Below is a small trained network, with its code and all its weights. Each question gives an input and a class and asks what happens when units are switched off, that is, made to give their printed mean instead of their output.

import numpy as np


def w(rows, s, z=0):
    codes = np.array(rows[::2]) - 128.0
    scale = np.full(codes.shape[1], s)
    scale[-1] = z or s
    return codes * scale


def norm(h):
    return h / np.sqrt((h * h).mean(-1, keepdims=True) + 1e-5)


def f(y):
    return y / 2 * (1 + np.tanh(0.7978845608 * (y + 0.044715 * y**3)))


def log_softmax(a):
    a = a - a.max(-1, keepdims=True)
    return a - np.log(np.exp(a).sum(-1, keepdims=True))


def net(x, mask):
    res = np.array(x, float).reshape(1, 5) / 4 @ E
    u = 0
    for l in range(4):
        y = f(norm(res) @ A[l][:, :-1].T + A[l][:, -1])
        res = res + np.where(mask[u : u + 5], y, B[l][:, -1]) @ B[l][:, :-1]
        u += 5
    return log_softmax(norm(res)[-1] @ U[:, :-1].T + U[:, -1])


A, B = {}, {}
E = w([
[124,238,152,69],'x0',
[135,74,238,122],'x1',
[128,131,129,130],'x2',
[254,141,135,99],'x3',
[125,122,124,125],'x4',
],0.0074)
A[0] = w([
[124,72,112,189,2],'0.n0',
[146,122,254,133,227],'0.n1',
[170,205,36,146,254],'0.n2',
[46,61,133,189,159],'0.n3',
[66,139,122,51,74],'0.n4',
],0.0074,0.0027)
B[0] = w([
[216,166,69,217,139],'0.n0',
[101,74,88,34,254],'0.n1',
[72,36,146,32,245],'0.n2',
[168,205,141,155,233],'0.n3',
[248,255,208,196,138],'0.n4',
],0.0083,0.0041)
A[1] = w([
[184,93,245,94,211],'1.n0',
[69,161,132,224,4],'1.n1',
[198,94,146,214,98],'1.n2',
[134,139,80,198,49],'1.n3',
[148,86,254,145,102],'1.n4',
],0.0089,0.0032)
B[1] = w([
[65,122,110,134,254],'1.n0',
[136,255,146,145,149],'1.n1',
[188,154,42,178,161],'1.n2',
[202,60,146,101,138],'1.n3',
[91,113,97,78,172],'1.n4',
],0.009,0.0052)
A[2] = w([
[146,171,167,101,179],'2.n0',
[139,184,25,102,185],'2.n1',
[196,61,146,75,243],'2.n2',
[239,70,130,223,218],'2.n3',
[254,96,149,47,2],'2.n4',
],0.0098,0.0014)
B[2] = w([
[131,146,81,112,168],'2.n0',
[36,69,154,75,219],'2.n1',
[111,193,161,126,255],'2.n2',
[160,182,111,92,254],'2.n3',
[15,150,139,255,204],'2.n4',
],0.011,0.0036)
A[3] = w([
[65,182,133,53,202],'3.n0',
[144,142,254,127,187],'3.n1',
[75,138,127,106,103],'3.n2',
[165,245,118,135,1],'3.n3',
[192,149,220,126,164],'3.n4',
],0.011,0.0058)
B[3] = w([
[212,84,93,183,252],'3.n0',
[92,145,39,143,150],'3.n1',
[154,128,202,193,167],'3.n2',
[97,1,189,191,138],'3.n3',
[42,78,69,72,125],'3.n4',
],0.0085,0.013)
U = w([
[59,194,122,176,135],'0',
[26,77,96,37,131],'1',
[160,115,105,128,151],'2',
[159,122,103,123,153],'3',
[198,223,73,91,118],'4',
[172,141,182,95,72],'5',
[121,227,251,31,3],'6',
],0.018,0.015)

Each question gives the input, the list of numbers given to net, and the class t.
The units are the neurons (one row each of A and B). Each row of codes is followed by its name. A weight is (code - 128) times the scale printed after its matrix; where a second scale follows, it is the last column's (A, B and U).
mask holds one flag per neuron, layer by layer. A switched-off neuron (its flag False) gives its mean, the last column of its row in B, instead of its output. The means were averaged over made-up inputs and are rounded, as every weight is.
A unit's drop is (log p(t) with every unit on - log p(t) with that unit switched off) / (log p(t) with every unit on - log p(t) with every unit switched off).
The circuit of an input: a set's keep is (log p(t) with only the set's units on - log p(t) with every unit switched off) / (log p(t) with every unit on - log p(t) with every unit switched off). Starting from the 12 units with the biggest drops (on a tie, the unit counted first), units are removed one at a time, each time the one whose removal leaves the highest keep (on an exact tie, the one counted first), for as long as the keep stays at least 0.8.
units of the circuit, in order: the units of the circuit, biggest drop first
k most important neurons: the k neurons with the biggest drops, biggest first
k most important neurons of layer l: the k neurons of layer l with the biggest drops, biggest first
input [7,3,-7,-5,-5], class 3: units of the circuit, in order -> 3.n0; 2.n2
input [7,-8,-1,-2,-6], class 1: units of the circuit, in order -> 2.n1
input [2,-3,-6,5,-5], class 3: units of the circuit, in order -> 3.n0; 2.n1
input [4,-6,6,-3,0], class 1: 3 most important neurons -> 2.n1; 0.n2; 2.n3
input [8,-8,-4,8,-1], class 0: 4 most important neurons -> 2.n4; 1.n0; 0.n1; 2.n3
input [4,-5,-5,0,8], class 2: units of the circuit, in order -> 3.n0; 0.n1; 0.n2
input [8,8,8,6,-6], class 1: 3 most important neurons of layer 1 -> 1.n2; 1.n0; 1.n4
input [-5,5,-4,6,-4], class 0: 4 most important neurons -> 2.n4; 2.n2; 0.n2; 0.n1
input [-6,3,4,0,-1], class 4: 2 most important neurons -> 1.n2; 2.n3
input [3,-6,-3,2,-1], class 1: 2 most important neurons -> 2.n1; 2.n3
input [-7,6,-2,-1,-4], class 4: 3 most important neurons -> 0.n2; 0.n0; 1.n2
input [0,-8,-4,7,-5], class 1: 2 most important neurons of layer 0 -> 0.n2; 0.n4
input [6,-5,8,6,1], class 3: 2 most important neurons -> 3.n0; 1.n3
input [-5,7,7,-2,-7], class 1: most important neuron -> 3.n0
input [0,-5,-6,8,7], class 0: 2 most important neurons of layer 2 -> 2.n4; 2.n2
input [3,3,-6,-1,-8], class 2: 2 most important neurons of layer 2 -> 2.n3; 2.n1
input [-3,3,-7,-7,3], class 0: 2 most important neurons -> 3.n0; 1.n1
input [3,-2,-8,-4,1], class 3: 2 most important neurons -> 2.n4; 3.n0
input [-1,2,2,8,-6], class 0: 2 most important neurons -> 2.n4; 2.n2
input [6,-5,0,-5,4], class 4: 2 most important neurons of layer 1 -> 1.n0; 1.n2
input [3,0,5,-2,0], class 3: units of the circuit, in order -> 3.n0
input [-3,2,3,8,5], class 0: 2 most important neurons of layer 2 -> 2.n4; 2.n2
